Below are the code and all the weights of a small trained network. Each question names an input and a class and asks about switching units off, where a switched-off unit gives its printed mean instead of its output.

import numpy as np


def w(rows, s, z=0):
    codes = np.array(rows[::2]) - 128.0
    scale = np.full(codes.shape[1], s)
    scale[-1] = z or s
    return codes * scale


def norm(h):
    return h / np.sqrt((h * h).mean(-1, keepdims=True) + 1e-5)


def f(y):
    return y / 2 * (1 + np.tanh(0.7978845608 * (y + 0.044715 * y**3)))


def log_softmax(a):
    a = a - a.max(-1, keepdims=True)
    return a - np.log(np.exp(a).sum(-1, keepdims=True))


def net(x, mask):
    res = np.array(x, float).reshape(1, 8) / 4 @ E
    u = 0
    for l in range(3):
        y = f(norm(res) @ A[l][:, :-1].T + A[l][:, -1])
        res = res + np.where(mask[u : u + 5], y, B[l][:, -1]) @ B[l][:, :-1]
        u += 5
    return log_softmax(norm(res)[-1] @ U[:, :-1].T + U[:, -1])


A, B = {}, {}
E = w([
[17,95,172,133,34,112,234,130,49],'x0',
[166,186,217,126,231,162,151,236,30],'x1',
[92,101,168,106,116,63,92,215,198],'x2',
[23,246,147,179,197,136,88,58,156],'x3',
[125,127,130,125,134,129,136,123,132],'x4',
[120,36,178,250,152,217,136,138,184],'x5',
[142,71,168,168,178,35,84,73,73],'x6',
[147,123,6,226,167,67,179,160,101],'x7',
],0.0025)
A[0] = w([
[118,181,84,90,106,204,194,176,187,141],'0.n1',
[199,139,81,144,119,238,153,2,12,59],'0.n2',
[132,127,83,115,72,98,155,42,217,88],'0.n3',
[208,37,105,52,129,154,146,140,115,5],'0.n4',
[133,118,254,20,84,209,54,69,130,41],'0.n5',
],0.0043,0.002)
B[0] = w([
[118,152,114,158,126,109,135,199,164,219],'0.n1',
[85,72,171,54,183,85,155,160,237,226],'0.n2',
[95,119,104,111,157,191,64,191,44,204],'0.n3',
[167,163,163,146,71,147,112,139,120,161],'0.n4',
[145,112,2,220,188,67,195,146,105,253],'0.n5',
],0.0071,0.0017)
A[1] = w([
[111,85,136,130,118,26,64,219,163,247],'1.n1',
[46,102,184,126,86,148,216,95,50,54],'1.n2',
[141,226,79,3,103,49,135,108,87,52],'1.n3',
[153,182,190,114,198,153,178,188,71,21],'1.n4',
[41,220,142,163,162,129,104,86,140,58],'1.n5',
],0.0051,0.0016)
B[1] = w([
[91,145,158,70,196,128,194,56,103,252],'1.n1',
[189,184,103,107,89,19,32,214,195,189],'1.n2',
[122,39,189,253,134,189,130,156,187,213],'1.n3',
[54,55,65,84,126,189,47,109,60,178],'1.n4',
[207,150,160,88,56,172,204,45,79,184],'1.n5',
],0.0069,0.0033)
A[2] = w([
[252,141,118,101,228,172,32,83,184,5],'2.n1',
[236,29,135,53,67,126,165,169,103,166],'2.n2',
[117,51,193,215,113,187,108,120,174,76],'2.n3',
[58,54,46,103,60,153,5,61,111,12],'2.n4',
[88,52,34,73,40,135,103,48,196,61],'2.n5',
],0.0046,0.0016)
B[2] = w([
[89,114,129,94,2,42,131,178,108,218],'2.n1',
[115,207,128,141,129,171,116,14,130,251],'2.n2',
[121,155,216,197,138,79,93,158,149,191],'2.n3',
[114,154,133,127,155,160,79,154,41,148],'2.n4',
[152,93,174,93,204,172,127,172,67,167],'2.n5',
],0.0072,0.0021)
U = w([
[90,108,124,107,175,198,48,167,32,114],'0',
[128,114,209,233,124,133,100,163,184,127],'1',
[139,152,98,87,22,31,95,182,147,111],'2',
[178,199,152,122,87,186,162,11,121,100],'3',
[138,117,27,186,186,85,191,119,111,110],'4',
[73,111,188,39,197,115,177,118,191,81],'5',
[117,146,119,128,152,113,134,131,140,255],'6',
],0.012,0.0073)

Each question gives the input, the list of numbers given to net, and the class t.
The units are the neurons (one row each of A and B). Each row of codes is followed by its name. A weight is (code - 128) times the scale printed after its matrix; where a second scale follows, it is the last column's (A, B and U).
mask holds one flag per neuron, layer by layer. A switched-off neuron (its flag False) gives its mean, the last column of its row in B, instead of its output. The means were averaged over made-up inputs and are rounded, as every weight is.
A unit's drop is (log p(t) with every unit on - log p(t) with that unit switched off) / (log p(t) with every unit on - log p(t) with every unit switched off).
The circuit of an input: a set's keep is (log p(t) with only the set's units on - log p(t) with every unit switched off) / (log p(t) with every unit on - log p(t) with every unit switched off). Starting from the 12 units with the biggest drops (on a tie, the unit counted first), units are removed one at a time, each time the one whose removal leaves the highest keep (on an exact tie, the one counted first), for as long as the keep stays at least 0.8.
units of the circuit, in order: the units of the circuit, biggest drop first
most important unit: the unit with the biggest drop
k most important neurons: the k neurons with the biggest drops, biggest first
k most important neurons of layer l: the k neurons of layer l with the biggest drops, biggest first
input [5,5,-2,-6,6,2,-1,2], class 3: 3 most important neurons of layer 0	0.n3; 0.n4; 0.n2
input [-1,8,2,4,2,7,-4,0], class 0: 3 most important neurons	1.n4; 1.n3; 0.n2
input [-7,-8,-5,6,1,-1,-8,-5], class 0: most important neuron	0.n3
input [1,6,-8,-8,7,-5,3,2], class 3: 2 most important neurons	2.n2; 0.n3
input [-1,-8,-5,-1,-6,-6,6,2], class 0: 2 most important neurons	0.n3; 2.n4
input [-6,4,7,-4,5,6,4,-6], class 5: 4 most important neurons	1.n1; 1.n3; 1.n2; 0.n5
input [6,-7,-6,6,3,2,-3,6], class 0: 4 most important neurons	0.n3; 2.n5; 0.n5; 1.n1
input [2,-7,2,8,-7,-3,-6,3], class 3: 2 most important neurons	1.n5; 1.n4
input [-2,5,-5,7,-2,6,3,6], class 3: 3 most important neurons	1.n5; 1.n3; 0.n5
input [1,3,-6,-7,5,5,2,-6], class 3: 4 most important neurons	2.n2; 1.n3; 0.n4; 0.n1
input [6,3,-2,4,7,-5,5,-7], class 4: 2 most important neurons of layer 0	0.n5; 0.n4
input [-7,-2,5,-1,-6,4,5,-8], class 4: 4 most important neurons	0.n5; 1.n2; 1.n1; 1.n3
input [3,-8,4,6,-2,-2,8,-2], class 0: units of the circuit, in order	0.n3; 2.n4
input [6,1,-2,-6,-3,-3,6,2], class 2: most important unit	1.n2
input [1,-5,4,-6,0,-1,3,-6], class 3: 2 most important neurons of layer 0	0.n4; 0.n2
input [-2,2,4,-8,3,7,-5,5], class 3: units of the circuit, in order	2.n2; 1.n3
input [-8,-8,8,4,7,-6,-2,5], class 0: 2 most important neurons of layer 0	0.n3; 0.n2
input [-7,-6,8,-6,8,-3,-4,-7], class 5: 3 most important neurons of layer 1	1.n1; 1.n2; 1.n4
input [6,6,-4,2,2,-6,-2,-7], class 4: 2 most important neurons of layer 0	0.n5; 0.n3
input [0,5,6,-6,5,-5,2,-5], class 3: units of the circuit, in order	2.n2
